Below are the code and all the weights of a small trained network. Each question names an input and a class and asks about switching units off, where a switched-off unit gives its printed mean instead of its output.

import numpy as np


def w(rows, s, z=0):
    codes = np.array(rows[::2]) - 128.0
    scale = np.full(codes.shape[1], s)
    scale[-1] = z or s
    return codes * scale


def norm(h):
    return h / np.sqrt((h * h).mean(-1, keepdims=True) + 1e-5)


def f(y):
    return np.maximum(y, 0)


def log_softmax(a):
    a = a - a.max(-1, keepdims=True)
    return a - np.log(np.exp(a).sum(-1, keepdims=True))


def net(x, mask):
    res = np.array(x, float).reshape(1, 5) / 4 @ E
    u = 0
    for l in range(4):
        y = f(norm(res) @ A[l][:, :-1].T + A[l][:, -1])
        res = res + np.where(mask[u : u + 9], y, B[l][:, -1]) @ B[l][:, :-1]
        u += 9
    return log_softmax(norm(res)[-1] @ U[:, :-1].T + U[:, -1])


A, B = {}, {}
E = w([
[111,116,213,119],'x0',
[128,129,129,127],'x1',
[122,7,114,194],'x2',
[128,127,128,129],'x3',
[161,186,153,196],'x4',
],0.002)
A[0] = w([
[244,54,127,255,43],'0.n1',
[165,131,144,239,73],'0.n2',
[193,217,87,191,1],'0.n3',
[207,183,170,160,111],'0.n4',
[111,55,152,50,103],'0.n5',
[94,117,230,101,192],'0.n6',
[204,120,130,83,196],'0.n7',
[118,14,111,160,31],'0.n8',
[220,163,162,155,79],'0.n9',
],0.0037,0.0017)
B[0] = w([
[252,201,92,44,252],'0.n1',
[191,150,135,40,210],'0.n2',
[29,148,73,144,208],'0.n3',
[59,199,143,185,217],'0.n4',
[92,160,136,184,204],'0.n5',
[117,204,173,155,238],'0.n6',
[78,182,50,146,187],'0.n7',
[147,104,134,232,226],'0.n8',
[43,157,146,188,186],'0.n9',
],0.0033,0.002)
A[1] = w([
[135,179,14,199,176],'1.n1',
[237,25,142,172,8],'1.n2',
[14,115,87,167,146],'1.n3',
[100,134,175,117,123],'1.n4',
[216,136,154,28,48],'1.n5',
[150,119,44,92,124],'1.n6',
[87,4,204,153,146],'1.n7',
[90,49,186,184,37],'1.n8',
[85,160,170,40,4],'1.n9',
],0.0033,0.0016)
B[1] = w([
[61,123,71,32,253],'1.n1',
[32,124,150,100,173],'1.n2',
[133,224,154,17,196],'1.n3',
[92,115,155,143,153],'1.n4',
[5,187,164,245,143],'1.n5',
[151,154,70,111,175],'1.n6',
[189,247,137,235,178],'1.n7',
[179,224,91,216,156],'1.n8',
[189,30,200,193,145],'1.n9',
],0.0029,0.0028)
A[2] = w([
[167,108,8,166,184],'2.n1',
[177,143,242,88,149],'2.n2',
[247,145,205,228,151],'2.n3',
[159,176,186,112,212],'2.n4',
[70,211,165,132,212],'2.n5',
[171,140,4,118,97],'2.n6',
[104,9,84,134,68],'2.n7',
[166,71,243,156,237],'2.n8',
[197,147,180,121,7],'2.n9',
],0.004,0.0018)
B[2] = w([
[131,156,231,167,197],'2.n1',
[71,33,155,78,172],'2.n2',
[148,187,30,117,205],'2.n3',
[139,35,104,140,201],'2.n4',
[135,41,121,140,252],'2.n5',
[192,90,223,204,196],'2.n6',
[85,118,209,86,140],'2.n7',
[135,177,39,91,176],'2.n8',
[134,128,182,4,137],'2.n9',
],0.0041)
A[3] = w([
[186,43,53,2,217],'3.n1',
[201,122,231,206,86],'3.n2',
[119,168,69,105,135],'3.n3',
[49,239,187,169,153],'3.n4',
[142,167,13,100,251],'3.n5',
[174,125,168,249,174],'3.n6',
[99,249,134,156,111],'3.n7',
[176,98,117,227,86],'3.n8',
[94,107,228,152,178],'3.n9',
],0.0036,0.0017)
B[3] = w([
[225,201,133,8,221],'3.n1',
[252,137,203,127,184],'3.n2',
[139,139,53,63,184],'3.n3',
[18,37,104,197,214],'3.n4',
[145,231,34,56,255],'3.n5',
[207,154,201,189,214],'3.n6',
[54,37,145,133,203],'3.n7',
[180,141,187,151,174],'3.n8',
[90,37,169,164,188],'3.n9',
],0.0034,0.0033)
U = w([
[213,223,13,39,252],'0',
[33,157,18,132,145],'1',
[92,31,167,50,133],'2',
[5,28,178,226,43],'3',
[233,78,223,241,90],'4',
[255,197,175,223,66],'5',
[223,226,32,217,80],'6',
],0.005,0.0029)

Each question gives the input, the list of numbers given to net, and the class t.
The units are the neurons (one row each of A and B). Each row of codes is followed by its name. A weight is (code - 128) times the scale printed after its matrix; where a second scale follows, it is the last column's (A, B and U).
mask holds one flag per neuron, layer by layer. A switched-off neuron (its flag False) gives its mean, the last column of its row in B, instead of its output. The means were averaged over made-up inputs and are rounded, as every weight is.
A unit's drop is (log p(t) with every unit on - log p(t) with that unit switched off) / (log p(t) with every unit on - log p(t) with every unit switched off).
The circuit of an input: a set's keep is (log p(t) with only the set's units on - log p(t) with every unit switched off) / (log p(t) with every unit on - log p(t) with every unit switched off). Starting from the 12 units with the biggest drops (on a tie, the unit counted first), units are removed one at a time, each time the one whose removal leaves the highest keep (on an exact tie, the one counted first), for as long as the keep stays at least 0.8.
circuit, biggest first: the units of the circuit, biggest drop first
k most important neurons: the k neurons with the biggest drops, biggest first
k most important neurons of layer l: the k neurons of layer l with the biggest drops, biggest first
drop of u: that unit's drop, to one decimal
input [-5,-1,2,-2,-3], class 4: circuit, biggest first => [2.n6, 2.n1]
input [5,3,-5,-1,1], class 3: 2 most important neurons => [0.n1, 0.n4]
input [4,8,7,4,-2], class 6: circuit, biggest first => [2.n3, 1.n7]
input [2,-8,0,8,4], class 3: 2 most important neurons => [0.n9, 0.n4]
input [5,1,0,1,1], class 3: circuit, biggest first => [0.n1, 3.n5]
input [4,6,7,-8,-3], class 6: circuit, biggest first => [2.n3, 1.n7]
input [-5,7,1,-3,-2], class 4: circuit, biggest first => [2.n6, 2.n3]
input [7,-2,2,-8,-3], class 6: 2 most important neurons => [2.n3, 2.n8]
input [-6,-1,1,-7,-6], class 4: 2 most important neurons of layer 0 => [0.n4, 0.n3]
input [2,-1,1,4,8], class 0: 2 most important neurons => [0.n1, 2.n1]
input [-7,2,-1,-3,3], class 1: most important neuron => [0.n3]
input [1,-2,4,-2,-3], class 6: 2 most important neurons of layer 0 => [0.n3, 0.n7]
input [-2,-6,0,-2,4], class 1: 2 most important neurons of layer 2 => [2.n3, 2.n8]
input [-6,8,2,0,2], class 5: most important neuron => [2.n6]
input [8,-3,4,-4,-4], class 6: 2 most important neurons => [2.n3, 2.n8]
input [5,-7,6,-2,-6], class 6: 2 most important neurons => [2.n3, 1.n7]
input [-1,-5,-7,-2,8], class 1: 2 most important neurons => [2.n6, 2.n1]
input [-5,-2,-7,5,2], class 1: 2 most important neurons of layer 2 => [2.n3, 2.n8]
input [1,-2,3,-6,6], class 0: 2 most important neurons of layer 0 => [0.n2, 0.n7]
input [6,-5,8,-3,8], class 0: drop of 0.n1 => 0.2
input [7,-5,-7,-7,0], class 2: most important neuron => [2.n2]
input [7,4,3,3,-7], class 6: drop of 1.n7 => 0.4
input [-5,-4,-8,-8,1], class 1: 2 most important neurons of layer 0 => [0.n1, 0.n2]
input [6,-3,4,-1,-5], class 6: drop of 2.n3 => 0.3
